Below are the code and all the weights of a small trained network. Each question names an input and a class and asks about switching units off, where a switched-off unit gives its printed mean instead of its output.

import numpy as np


def w(rows, s, z=0):
    codes = np.array(rows[::2]) - 128.0
    scale = np.full(codes.shape[1], s)
    scale[-1] = z or s
    return codes * scale


def norm(h):
    return h / np.sqrt((h * h).mean(-1, keepdims=True) + 1e-5)


def f(y):
    return np.maximum(y, 0)


def log_softmax(a):
    a = a - a.max(-1, keepdims=True)
    return a - np.log(np.exp(a).sum(-1, keepdims=True))


def net(x, mask):
    res = np.array(x, float).reshape(1, 2) / 4 @ E
    u = 0
    for l in range(3):
        y = f(norm(res) @ A[l][:, :-1].T + A[l][:, -1])
        res = res + np.where(mask[u : u + 6], y, B[l][:, -1]) @ B[l][:, :-1]
        u += 6
    return log_softmax(norm(res)[-1] @ U[:, :-1].T + U[:, -1])


A, B = {}, {}
E = w([
[127,130,83,9,151,110,130,167],'x0',
[148,151,83,129,46,171,105,112],'x1',
],0.0013)
A[0] = w([
[146,111,163,197,100,186,114,105,245],'L0N0',
[147,175,142,136,135,135,122,161,14],'L0N1',
[82,90,91,151,102,129,164,122,2],'L0N2',
[105,109,183,119,183,86,139,155,44],'L0N3',
[78,53,156,197,137,102,156,177,23],'L0N4',
[144,133,99,3,134,139,102,93,219],'L0N5',
],0.0022,0.00053)
B[0] = w([
[180,212,125,81,115,99,128,204,253],'L0N0',
[197,91,130,147,126,102,131,175,128],'L0N1',
[172,141,133,143,134,147,185,122,133],'L0N2',
[143,99,140,127,163,253,106,152,203],'L0N3',
[141,134,59,76,111,103,96,94,195],'L0N4',
[123,182,154,202,127,100,165,130,254],'L0N5',
],0.0018,0.002)
A[1] = w([
[161,112,80,77,160,202,115,154,5],'L1N0',
[172,133,108,180,62,195,64,88,144],'L1N1',
[86,68,137,131,149,17,72,139,77],'L1N2',
[139,99,172,218,75,130,94,60,124],'L1N3',
[95,93,78,2,113,86,140,137,141],'L1N4',
[145,179,148,105,141,98,147,164,133],'L1N5',
],0.0025,0.00036)
B[1] = w([
[131,185,98,185,56,68,136,144,175],'L1N0',
[101,28,130,78,238,135,143,129,254],'L1N1',
[219,139,107,160,124,215,66,117,160],'L1N2',
[88,212,142,52,119,30,136,122,222],'L1N3',
[143,166,220,188,63,93,74,2,217],'L1N4',
[114,118,91,245,100,155,128,164,202],'L1N5',
],0.0021)
A[2] = w([
[126,158,39,29,20,208,131,51,86],'L2N0',
[47,93,46,246,108,181,185,198,43],'L2N1',
[124,21,215,204,238,217,138,61,103],'L2N2',
[148,133,103,174,91,131,137,229,2],'L2N3',
[113,157,47,102,59,156,56,65,111],'L2N4',
[91,188,247,131,165,26,123,35,178],'L2N5',
],0.0016,0.00085)
B[2] = w([
[75,42,175,101,242,168,166,127,181],'L2N0',
[251,179,104,178,83,221,71,195,146],'L2N1',
[96,37,146,50,175,234,155,178,171],'L2N2',
[178,141,98,152,120,234,113,139,140],'L2N3',
[147,94,174,149,200,112,148,180,172],'L2N4',
[122,140,83,91,36,110,152,64,251],'L2N5',
],0.0023,0.0029)
U = w([
[102,231,137,116,36,7,157,36,169],'0',
[80,2,180,65,238,202,171,141,155],'1',
[218,180,41,234,97,209,68,228,135],'2',
[61,38,34,194,130,44,10,177,10],'3',
[42,38,22,196,123,45,22,188,2],'4',
],0.0086,0.0088)

Each question gives the input, the list of numbers given to net, and the class t.
The units are the neurons (one row each of A and B). Each row of codes is followed by its name. A weight is (code - 128) times the scale printed after its matrix; where a second scale follows, it is the last column's (A, B and U).
mask holds one flag per neuron, layer by layer. A switched-off neuron (its flag False) gives its mean, the last column of its row in B, instead of its output. The means were averaged over made-up inputs and are rounded, as every weight is.
A unit's drop is (log p(t) with every unit on - log p(t) with that unit switched off) / (log p(t) with every unit on - log p(t) with every unit switched off).
The circuit of an input: a set's keep is (log p(t) with only the set's units on - log p(t) with every unit switched off) / (log p(t) with every unit on - log p(t) with every unit switched off). Starting from the 12 units with the biggest drops (on a tie, the unit counted first), units are removed one at a time, each time the one whose removal leaves the highest keep (on an exact tie, the one counted first), for as long as the keep stays at least 0.8.
units of the circuit, in order: the units of the circuit, biggest drop first
most important unit: the unit with the biggest drop
k most important neurons: the k neurons with the biggest drops, biggest first
k most important neurons of layer l: the k neurons of layer l with the biggest drops, biggest first
drop when u is switched off: that unit's drop, to one decimal
input [-3,1], class 2: most important unit : L0N0
input [4,5], class 1: 2 most important neurons : (L2N0, L0N0)
input [-6,-6], class 0: units of the circuit, in order : (L1N3, L2N5)
input [3,0], class 2: 3 most important neurons : (L1N5, L0N5, L0N4)
input [-1,-2], class 2: 4 most important neurons : (L1N0, L1N4, L1N3, L0N3)
input [1,-3], class 2: 2 most important neurons : (L1N3, L1N0)
input [4,-4], class 0: 2 most important neurons of layer 2 : (L2N0, L2N5)
input [3,-3], class 2: 2 most important neurons of layer 1 : (L1N5, L1N3)
input [-3,0], class 2: 2 most important neurons : (L0N0, L1N4)
input [3,3], class 2: 4 most important neurons : (L0N5, L1N3, L0N4, L1N5)
input [-7,-6], class 0: 2 most important neurons : (L1N3, L1N1)
input [8,-1], class 0: drop when L1N4 is switched off : 0.4
input [8,-3], class 0: drop when L1N4 is switched off : 0.5
input [4,0], class 0: units of the circuit, in order : (L1N4)
input [-6,-4], class 0: drop when L1N3 is switched off : 1.7
